Moves between states:
from | c b z j g
sz | qz fc ct lm mz
nb | cj none none sj rf
qb | hn mp mz jp none
hl | zp ct fm nz qz
fm | cz jd none pm hl
fp | lm cg cp fc tc
hh | cp none sj rf cg
lm | nj fp lj sz jn
nl | zm jn nj qc ls
rn | tc none cg hr gf
gq | ct rf cj cp fc
mp | qb nh bb fd none
fc | sz tj gq fp bb
rf | gq none nb hh tj
gf | fd none rn nh none
mz | qc bb sz jn qb
cj | jd nb none zg gq
tc | jn rn fp bb fd
zm | none nl ll hd rp
pm | bs cr none fm nz
cp | lj hh zg gq fp
cz | none fm none bs zp
zg | cr sj none cj cp
cg | fp none hh tj rn
nh | mp none hr gf none
bs | none pm none cz pj
jd | fm cj none cr ct
fd | jp gf tc mp none
jp | ls fd jn qb none
tj | fc none rf cg hr
qz | dn sz hl nj qc
lj | nz cp cr ct lm
hm | none hn hd rp none
bb | mz hr fc tc mp
dn | none qz zp ll hd
cr | pm zg none jd lj
jn | nl tc lm mz jp
nj | ll lm nz qz nl
hr | bb none tj rn nh
zp | none hl cz pj dn
hd | none qc dn zm hm
ls | rp jp nl hn none
sj | zg none none nb hh
ct | hl gq jd lj sz
nz | pj lj pm hl nj
pj | none nz bs zp ll
rp | none ls zm hm none
ll | none nj pj dn zm
qc | hd mz qz nl hn
hn | hm qb qc ls none

In the rows, 50 stands for zero.

The rows follow the links: the fewer symbols apart two states are, the more alike their rows tend to be.

Rows of some states; one shown again gets a slightly different row:
jd	61,71,49,43,37,40,16,60,37,44,51,69,59,69,52,60,46,41,28,68,40,33,49,62,68,64,60,65,28,72,67,74,33,46,52,29,22,57,57,33,44,62,48,38,32,46,67,55,35,45,44,35,65,49,56,31
hm	39,14,68,39,40,43,70,55,58,55,40,52,42,24,66,46,44,59,55,36,36,41,66,30,45,74,40,39,77,46,66,46,43,49,54,18,62,56,77,58,44,33,86,51,71,57,47,63,39,48,44,69,47,39,43,29
dn	45,30,83,43,43,47,65,54,50,47,52,58,58,39,70,54,26,55,30,54,42,26,58,45,49,76,37,47,57,59,58,56,40,50,51,5,48,59,70,47,33,45,79,42,54,49,37,68,28,44,61,60,48,40,56,20
tj	66,76,27,45,46,32,36,86,52,47,64,35,59,66,53,66,55,51,25,46,44,30,30,41,30,37,44,37,57,66,63,53,54,34,50,62,48,54,35,51,36,75,42,52,44,66,67,52,50,50,26,29,72,66,44,32
nb	69,85,39,38,49,34,26,82,51,40,54,51,52,82,56,64,60,47,21,52,49,38,34,58,45,33,57,49,35,64,67,69,41,41,54,55,23,43,38,40,42,74,32,47,34,55,67,46,45,54,40,30,73,55,55,45
cg	55,74,32,60,71,57,62,52,57,49,67,30,50,60,36,54,55,55,49,39,68,61,35,63,30,12,48,40,48,45,28,47,70,52,44,89,53,47,23,62,54,65,16,59,47,53,42,38,61,53,50,34,55,60,45,73
qz	51,38,65,41,41,37,46,55,39,52,54,55,70,31,59,59,31,45,34,61,39,25,55,37,59,79,42,55,58,70,63,55,37,44,47,16,53,70,79,45,29,46,84,39,54,56,47,69,37,38,46,49,51,46,58,10
fd	42,41,31,60,59,57,61,42,58,61,45,33,42,32,32,44,62,52,81,28,57,70,51,44,41,29,44,37,65,32,37,28,65,49,45,86,78,56,34,63,61,44,42,64,69,51,50,44,74,52,39,50,35,56,36,78
qb	41,31,36,40,34,35,47,69,52,57,39,47,53,26,53,54,53,45,58,36,34,39,55,25,54,66,46,44,80,52,68,37,41,31,52,44,73,68,62,60,44,40,74,57,68,61,70,56,54,45,20,47,46,51,45,24
lm	41,54,45,70,69,75,67,10,42,55,62,43,64,41,28,46,36,44,69,57,67,67,51,58,59,45,47,58,39,47,17,44,64,54,40,83,66,57,45,52,49,50,28,50,50,40,31,48,65,35,71,45,30,59,52,76
zm	40,27,71,59,56,55,82,18,63,44,46,44,44,35,51,38,41,53,68,37,53,62,57,50,58,49,46,44,50,32,46,44,58,76,51,32,65,33,69,52,51,30,56,52,65,34,27,54,46,58,85,73,30,42,47,58
jp	35,29,41,59,55,66,68,30,56,65,41,38,42,25,44,39,50,53,85,34,61,68,62,42,50,43,44,46,69,32,36,29,66,43,46,74,80,52,46,63,62,34,53,63,72,47,48,50,64,47,49,55,26,51,43,70
fc	62,71,24,45,47,31,31,84,46,52,58,42,69,51,47,66,49,49,33,52,45,22,42,38,42,54,45,46,55,74,61,54,45,23,42,53,50,68,46,48,32,69,54,49,45,64,70,55,53,42,26,24,72,63,52,18

Each walk starts at a row. The symbols on each line, taken left to right, move it on to the next state.
Answer with the state's row; about right is enough.
new walk
42,46,39,64,63,50,69,24,50,54,46,35,44,32,34,39,47,43,89,30,67,65,54,53,80,37,49,57,44,22,33,41,69,62,51,77,73,50,52,55,48,34,35,62,64,41,42,42,65,50,65,58,24,58,40,67
g z j: 56,52,32,41,36,14,45,75,48,53,36,39,59,29,59,57,50,37,57,39,40,23,54,33,75,63,47,57,61,56,73,51,43,38,57,27,66,65,70,45,27,43,73,56,60,59,76,54,42,48,36,46,52,55,44,12
j b g j: 45,43,22,37,34,34,42,84,61,57,39,40,50,31,52,52,62,48,56,33,39,40,47,27,47,53,43,37,78,51,70,34,49,29,54,56,72,61,50,63,51,50,69,59,62,68,77,53,62,50,16,41,50,61,45,27
new walk
50,35,53,41,36,24,52,61,46,51,36,51,54,29,62,52,39,43,53,43,34,25,60,35,76,73,44,55,60,50,73,56,37,48,55,13,60,61,80,45,32,36,81,54,60,52,60,61,37,50,48,56,45,44,45,12
z j g g z g: 32,20,61,57,54,69,79,22,57,57,42,43,39,18,40,38,49,56,81,42,52,66,62,39,54,54,46,45,68,28,35,30,62,56,47,59,76,49,59,61,63,27,60,58,67,43,39,51,60,47,57,66,26,48,44,68
b c z j g: 40,24,52,45,33,40,57,59,56,58,36,51,51,20,60,48,48,47,60,39,29,36,61,28,53,76,39,48,76,46,66,39,40,36,53,25,70,64,71,60,44,34,90,55,69,58,63,59,46,47,34,59,38,48,44,20
new walk
60,69,21,50,43,15,41,97,65,53,46,32,49,59,52,60,63,45,43,30,44,37,33,41,43,27,43,35,58,50,68,49,52,44,56,59,55,53,38,51,36,64,51,60,51,62,75,40,51,65,28,35,66,60,36,28
j g j: 54,55,23,42,42,27,47,90,67,55,44,38,43,46,53,56,65,50,53,28,43,45,41,28,30,35,41,32,75,50,66,42,52,36,55,61,64,53,31,65,50,56,59,61,59,64,71,43,56,62,16,38,59,57,39,36
z j c z: 52,68,33,65,70,65,58,32,43,52,71,30,52,52,30,51,47,50,57,48,73,64,42,57,43,25,49,50,47,44,24,41,69,51,39,91,58,53,29,55,51,63,19,58,50,49,34,40,67,41,57,38,45,64,51,80
new walk
62,72,37,39,41,37,27,87,51,48,51,55,47,76,51,56,66,51,23,52,43,43,34,46,27,45,56,42,50,64,64,56,37,32,51,59,35,44,26,53,51,69,38,48,35,64,69,49,48,52,18,30,80,51,53,44
j j c j b: 55,67,39,55,59,60,41,52,49,52,60,48,43,77,37,51,68,57,46,52,63,66,37,65,25,21,60,46,41,45,34,43,58,48,49,85,39,39,15,54,71,66,23,56,41,51,50,35,64,58,44,39,60,56,55,86
c g c c g: 39,33,56,62,62,60,78,7,57,49,47,37,43,31,45,36,41,46,78,38,63,62,65,53,73,45,47,54,51,29,36,42,67,70,51,51,71,47,62,54,50,29,50,56,65,34,35,48,59,50,76,67,20,52,41,62
new walk
65,85,40,57,67,53,39,55,50,48,59,41,42,83,40,52,66,51,41,54,67,60,36,68,42,21,58,48,25,47,43,60,56,59,50,76,27,35,23,42,56,65,13,51,35,48,47,34,59,57,59,34,55,52,51,75
j c b g c c j: 41,49,51,53,58,89,41,15,35,52,52,66,48,66,34,38,55,51,61,71,61,79,55,67,46,48,62,65,35,46,23,47,44,51,38,75,44,47,32,50,76,48,33,40,36,39,41,46,61,40,56,48,47,41,54,93
z j g z b: 67,81,36,37,40,37,14,71,41,43,50,68,57,80,54,64,58,43,22,64,42,28,41,59,59,55,58,59,34,70,63,75,33,41,48,42,25,50,45,35,46,69,41,43,30,55,65,49,44,52,39,28,69,51,59,37
new walk
49,64,21,64,64,49,61,35,57,54,51,24,45,44,30,49,59,47,78,34,65,67,42,51,62,19,52,46,46,27,39,40,68,57,50,88,71,48,35,52,51,45,27,65,60,46,52,34,68,56,59,47,34,65,37,74
z b c b g: 55,68,28,67,63,43,61,54,61,54,58,22,37,55,36,49,64,51,64,31,66,62,40,53,41,13,49,33,49,31,45,42,66,58,52,86,64,35,27,54,50,53,22,67,52,48,50,31,67,59,51,42,48,62,38,70
z j c z: 56,66,35,37,31,42,14,79,35,50,51,64,51,66,54,62,57,49,26,60,36,39,43,49,41,59,58,52,50,72,68,59,31,26,51,49,32,58,41,50,54,68,54,43,35,57,75,48,51,46,17,28,76,53,58,45
new walk
45,40,67,31,29,54,29,60,36,49,46,81,59,48,66,52,45,46,32,68,30,36,60,49,51,87,57,59,51,65,66,61,25,36,52,17,33,57,65,44,56,52,71,36,44,55,59,62,37,43,40,53,61,37,57,32
z g c b j: 35,37,71,53,57,87,52,9,36,44,52,71,44,50,43,38,45,50,62,70,56,78,63,63,44,63,59,61,36,38,28,50,47,57,41,58,43,41,45,50,71,43,44,40,43,33,32,56,53,41,71,61,37,38,59,86
g z g: 41,39,69,61,63,78,74,4,41,53,61,47,57,35,45,42,28,53,67,59,64,64,60,59,56,51,48,52,40,41,22,42,61,64,47,58,61,50,59,52,52,41,44,47,56,39,15,51,55,39,78,64,35,46,56,66
